Below is a small trained network, with its code and all its weights. Each question gives an input and a target symbol and asks what happens when units are switched off, that is, made to give their printed mean instead of their output.

import numpy as np


def w(rows, s, z=0):
    codes = np.array(rows[::2]) - 128.0
    scale = np.full(codes.shape[1], s)
    scale[-1] = z or s
    return codes * scale


def f(y):
    return y / 2 * (1 + np.tanh(0.7978845608 * (y + 0.044715 * y**3)))


def softmax(a):
    e = np.exp(a - a.max(-1, keepdims=True))
    return e / e.sum(-1, keepdims=True)


def log_softmax(a):
    a = a - a.max(-1, keepdims=True)
    return a - np.log(np.exp(a).sum(-1, keepdims=True))


def net(x, mask):
    ids = ['αβδεζηθλπστφψω'.index(c) for c in x.split()]
    T = len(ids)
    res = E[ids] + P[:T]
    q, k, v = (res @ M[0].T for M in (Q, K, V))
    z = softmax(np.where(np.tri(T) > 0, q @ k.T / 3**0.5, -1e9)) @ v
    res = res + np.where(mask[0], z, O[0][:, -1]) @ O[0][:, :-1]
    y = f(res @ A[0][:, :-1].T + A[0][:, -1])
    res = res + np.where(mask[1:9], y, B[0][:, -1]) @ B[0][:, :-1]
    return log_softmax(res[-1] @ U[:, :-1].T + U[:, -1])


Q, K, V, O, A, B = {}, {}, {}, {}, {}, {}
E = w([
[204,157,128],'α',
[194,122,158],'β',
[187,65,152],'δ',
[148,70,181],'ε',
[150,129,148],'ζ',
[161,205,79],'η',
[86,117,169],'θ',
[122,168,118],'λ',
[205,151,79],'π',
[127,200,123],'σ',
[249,118,88],'τ',
[131,144,134],'φ',
[156,131,139],'ψ',
[160,120,148],'ω',
],0.013)
P = w([
[25,133,147],'0',
[236,158,192],'1',
[253,155,171],'2',
[242,153,184],'3',
[239,151,188],'4',
[238,129,198],'5',
[227,126,213],'6',
[239,148,194],'7',
],0.0068)
Q[0] = w([
[106,132,103],'head 1',
[218,113,160],'head 1',
[204,119,250],'head 1',
],0.023)
K[0] = w([
[155,146,157],'head 1',
[25,38,73],'head 1',
[72,100,5],'head 1',
],0.016)
V[0] = w([
[184,32,128],'head 1',
[5,57,112],'head 1',
[153,156,241],'head 1',
],0.027)
O[0] = w([
[209,139,183,111],'head 1',
[98,252,105,254],'head 1',
[62,83,204,217],'head 1',
],0.03,0.0099)
A[0] = w([
[132,1,6,159],'neuron 1',
[152,86,76,57],'neuron 2',
[143,94,94,67],'neuron 3',
[25,88,87,188],'neuron 4',
[155,68,71,4],'neuron 5',
[67,175,136,187],'neuron 6',
[143,91,248,210],'neuron 7',
[215,200,82,158],'neuron 8',
],0.0076,0.0037)
B[0] = w([
[43,61,246,172],'neuron 1',
[97,209,150,138],'neuron 2',
[71,173,190,135],'neuron 3',
[187,132,8,208],'neuron 4',
[103,239,148,143],'neuron 5',
[144,55,203,254],'neuron 6',
[203,142,21,215],'neuron 7',
[95,80,102,161],'neuron 8',
],0.012,0.025)
U = w([
[123,43,124,113],'α',
[122,130,103,100],'β',
[94,98,184,99],'δ',
[112,127,103,246],'ε',
[105,73,55,109],'ζ',
[109,166,54,143],'η',
[122,176,7,93],'θ',
[192,200,61,129],'λ',
[54,253,75,74],'π',
[44,107,109,94],'σ',
[166,78,70,154],'τ',
[141,234,189,103],'φ',
[167,83,149,136],'ψ',
[118,123,98,168],'ω',
],0.005,0.013)

Each question gives the input, a string of symbols that net reads in full, and the target symbol t.
The units are the heads (3 rows each of Q, K, V and O) and the neurons (one row each of A and B). Each row of codes is followed by its name. A weight is (code - 128) times the scale printed after its matrix; where a second scale follows, it is the last column's (O, A, B and U).
mask holds one flag per unit, heads first, then neurons. A switched-off unit (its flag False) gives its mean, the last column of its rows in O or B, instead of its output. The means were averaged over made-up inputs and are rounded, as every weight is.
A unit's drop is (log p(t) with every unit on - log p(t) with that unit switched off) / (log p(t) with every unit on - log p(t) with every unit switched off).
The circuit of an input: a set's keep is (log p(t) with only the set's units on - log p(t) with every unit switched off) / (log p(t) with every unit on - log p(t) with every unit switched off). Starting from all 9 units, units are removed one at a time, each time the one whose removal leaves the highest keep (on an exact tie, the one counted first), for as long as the keep stays at least 0.8.
circuit, biggest first: the units of the circuit, biggest drop first
unit that matters most: the unit with the biggest drop
top k neurons: the k neurons with the biggest drops, biggest first
drop of u: that unit's drop, to one decimal
input δ ε θ ε, target λ: circuit, biggest first -> (head 1; neuron 7)
input δ π ζ, target λ: unit that matters most -> head 1
input σ ε π, target ζ: circuit, biggest first -> (head 1; neuron 4; neuron 1)
input τ η ε ε, target ψ: top 2 neurons -> (neuron 1; neuron 7)
input τ ε ζ φ σ σ ψ η, target ψ: top 2 neurons -> (neuron 1; neuron 7)
input λ η σ θ σ, target θ: circuit, biggest first -> (head 1; neuron 4)
input δ ε δ, target λ: top 2 neurons -> (neuron 6; neuron 7)
input π ζ σ φ ψ β, target δ: top 2 neurons -> (neuron 1; neuron 4)
input δ ζ β β ε τ, target λ: top 3 neurons -> (neuron 6; neuron 7; neuron 1)
input π φ φ θ ζ ε, target δ: top 2 neurons -> (neuron 1; neuron 4)
input λ ε τ, target θ: top 2 neurons -> (neuron 4; neuron 1)
input η φ ε ε θ, target σ: top 2 neurons -> (neuron 1; neuron 7)
input π θ ε, target δ: top 3 neurons -> (neuron 1; neuron 4; neuron 7)
input ε ε ζ, target φ: top neuron -> (neuron 4)
input δ λ ζ φ θ, target λ: drop of neuron 6 -> 0.3
input θ ζ ε π ε θ ε π, target π: drop of neuron 6 -> -0.1
input α ζ λ δ, target α: top 2 neurons -> (neuron 1; neuron 7)
input β ε ε δ, target τ: drop of neuron 1 -> 0.1
